Below are the code and all the weights of a small trained network. Each question names an input and a target symbol and asks about switching units off, where a switched-off unit gives its printed mean instead of its output.

import numpy as np


def w(rows, s, z=0):
    codes = np.array(rows[::2]) - 128.0
    scale = np.full(codes.shape[1], s)
    scale[-1] = z or s
    return codes * scale


def f(y):
    return np.maximum(y, 0)


def softmax(a):
    e = np.exp(a - a.max(-1, keepdims=True))
    return e / e.sum(-1, keepdims=True)


def log_softmax(a):
    a = a - a.max(-1, keepdims=True)
    return a - np.log(np.exp(a).sum(-1, keepdims=True))


def net(x, mask):
    ids = ['αζηξφψω'.index(c) for c in x.split()]
    T = len(ids)
    res = E[ids] + P[:T]
    q, k, v = (res @ M[0].T for M in (Q, K, V))
    z = softmax(np.where(np.tri(T) > 0, q @ k.T / 3**0.5, -1e9)) @ v
    res = res + np.where(mask[0], z, O[0][:, -1]) @ O[0][:, :-1]
    y = f(res @ A[0][:, :-1].T + A[0][:, -1])
    res = res + np.where(mask[1:13], y, B[0][:, -1]) @ B[0][:, :-1]
    return log_softmax(res[-1] @ U[:, :-1].T + U[:, -1])


Q, K, V, O, A, B = {}, {}, {}, {}, {}, {}
E = w([
[129,154,168,96],'α',
[80,97,173,62],'ζ',
[52,141,69,34],'η',
[132,208,146,78],'ξ',
[157,4,31,74],'φ',
[83,90,176,63],'ψ',
[133,188,159,131],'ω',
],0.019)
P = w([
[147,166,173,2],'0',
[98,137,140,156],'1',
[96,131,127,133],'2',
[110,139,121,126],'3',
[124,147,115,126],'4',
[135,150,114,126],'5',
[143,146,115,123],'6',
],0.016)
Q[0] = w([
[115,85,173,37],'h0',
[190,254,71,54],'h0',
[163,118,56,188],'h0',
],0.0059)
K[0] = w([
[123,97,114,144],'h0',
[151,100,107,117],'h0',
[1,130,182,148],'h0',
],0.0097)
V[0] = w([
[58,127,87,98],'h0',
[179,4,102,177],'h0',
[164,103,29,136],'h0',
],0.014)
O[0] = w([
[107,128,88,136,206],'h0',
[174,128,115,110,7],'h0',
[198,112,10,49,99],'h0',
],0.013,0.021)
A[0] = w([
[175,45,156,54,67],'n0',
[59,104,140,191,134],'n1',
[67,177,157,85,172],'n2',
[74,187,226,186,88],'n3',
[149,149,238,128,158],'n4',
[86,166,189,234,175],'n5',
[136,218,181,8,14],'n6',
[112,109,140,69,172],'n7',
[177,180,162,173,251],'n8',
[82,78,121,95,253],'n9',
[148,163,56,151,207],'n10',
[114,156,218,238,87],'n11',
],0.012,0.0055)
B[0] = w([
[40,105,130,174,136],'n0',
[148,137,123,57,233],'n1',
[135,147,161,129,235],'n2',
[162,66,131,89,252],'n3',
[42,225,14,155,171],'n4',
[141,68,111,97,238],'n5',
[251,91,146,107,148],'n6',
[147,114,181,187,158],'n7',
[35,105,137,145,143],'n8',
[122,141,118,164,202],'n9',
[78,139,164,192,149],'n10',
[147,159,180,176,207],'n11',
],0.012,0.03)
U = w([
[143,141,111,121,5],'α',
[179,188,172,192,198],'ζ',
[110,83,40,106,171],'η',
[203,150,66,98,109],'ξ',
[86,253,234,232,150],'φ',
[189,83,173,123,101],'ψ',
[73,212,131,121,98],'ω',
],0.011)

Each question gives the input, a string of symbols that net reads in full, and the target symbol t.
The units are the heads (3 rows each of Q, K, V and O) and the neurons (one row each of A and B). Each row of codes is followed by its name. A weight is (code - 128) times the scale printed after its matrix; where a second scale follows, it is the last column's (O, A, B and U).
mask holds one flag per unit, heads first, then neurons. A switched-off unit (its flag False) gives its mean, the last column of its rows in O or B, instead of its output. The means were averaged over made-up inputs and are rounded, as every weight is.
A unit's drop is (log p(t) with every unit on - log p(t) with that unit switched off) / (log p(t) with every unit on - log p(t) with every unit switched off).
The circuit of an input: a set's keep is (log p(t) with only the set's units on - log p(t) with every unit switched off) / (log p(t) with every unit on - log p(t) with every unit switched off). Starting from the 12 units with the biggest drops (on a tie, the unit counted first), units are removed one at a time, each time the one whose removal leaves the highest keep (on an exact tie, the one counted first), for as long as the keep stays at least 0.8.
units of the circuit, in order: the units of the circuit, biggest drop first
top k neurons: the k neurons with the biggest drops, biggest first
drop when u is switched off: that unit's drop, to one decimal
input η ψ ψ α ω, target ψ: top 4 neurons -> (n3, n5, n11, n9)
input ω η φ ω α, target ζ: top neuron -> (n3)
input φ η η ω η η ζ, target φ: units of the circuit, in order -> (n3, n5)
input ψ η η φ ζ, target η: units of the circuit, in order -> (n0, h0)
input α ω η ψ α, target η: units of the circuit, in order -> (n4, n5, h0)
input ψ ω η φ η η ψ, target η: units of the circuit, in order -> (h0, n0)
input η η ω α ψ ω, target η: top 2 neurons -> (n5, n4)
input η ψ ω α α ω, target η: units of the circuit, in order -> (n5, n4, h0)
input ζ η φ η η ω ξ, target ξ: drop when n6 is switched off -> 0.7
input ξ η ω, target ψ: drop when n3 is switched off -> 3.1
input α ζ η ξ, target ψ: drop when n11 is switched off -> 1.3
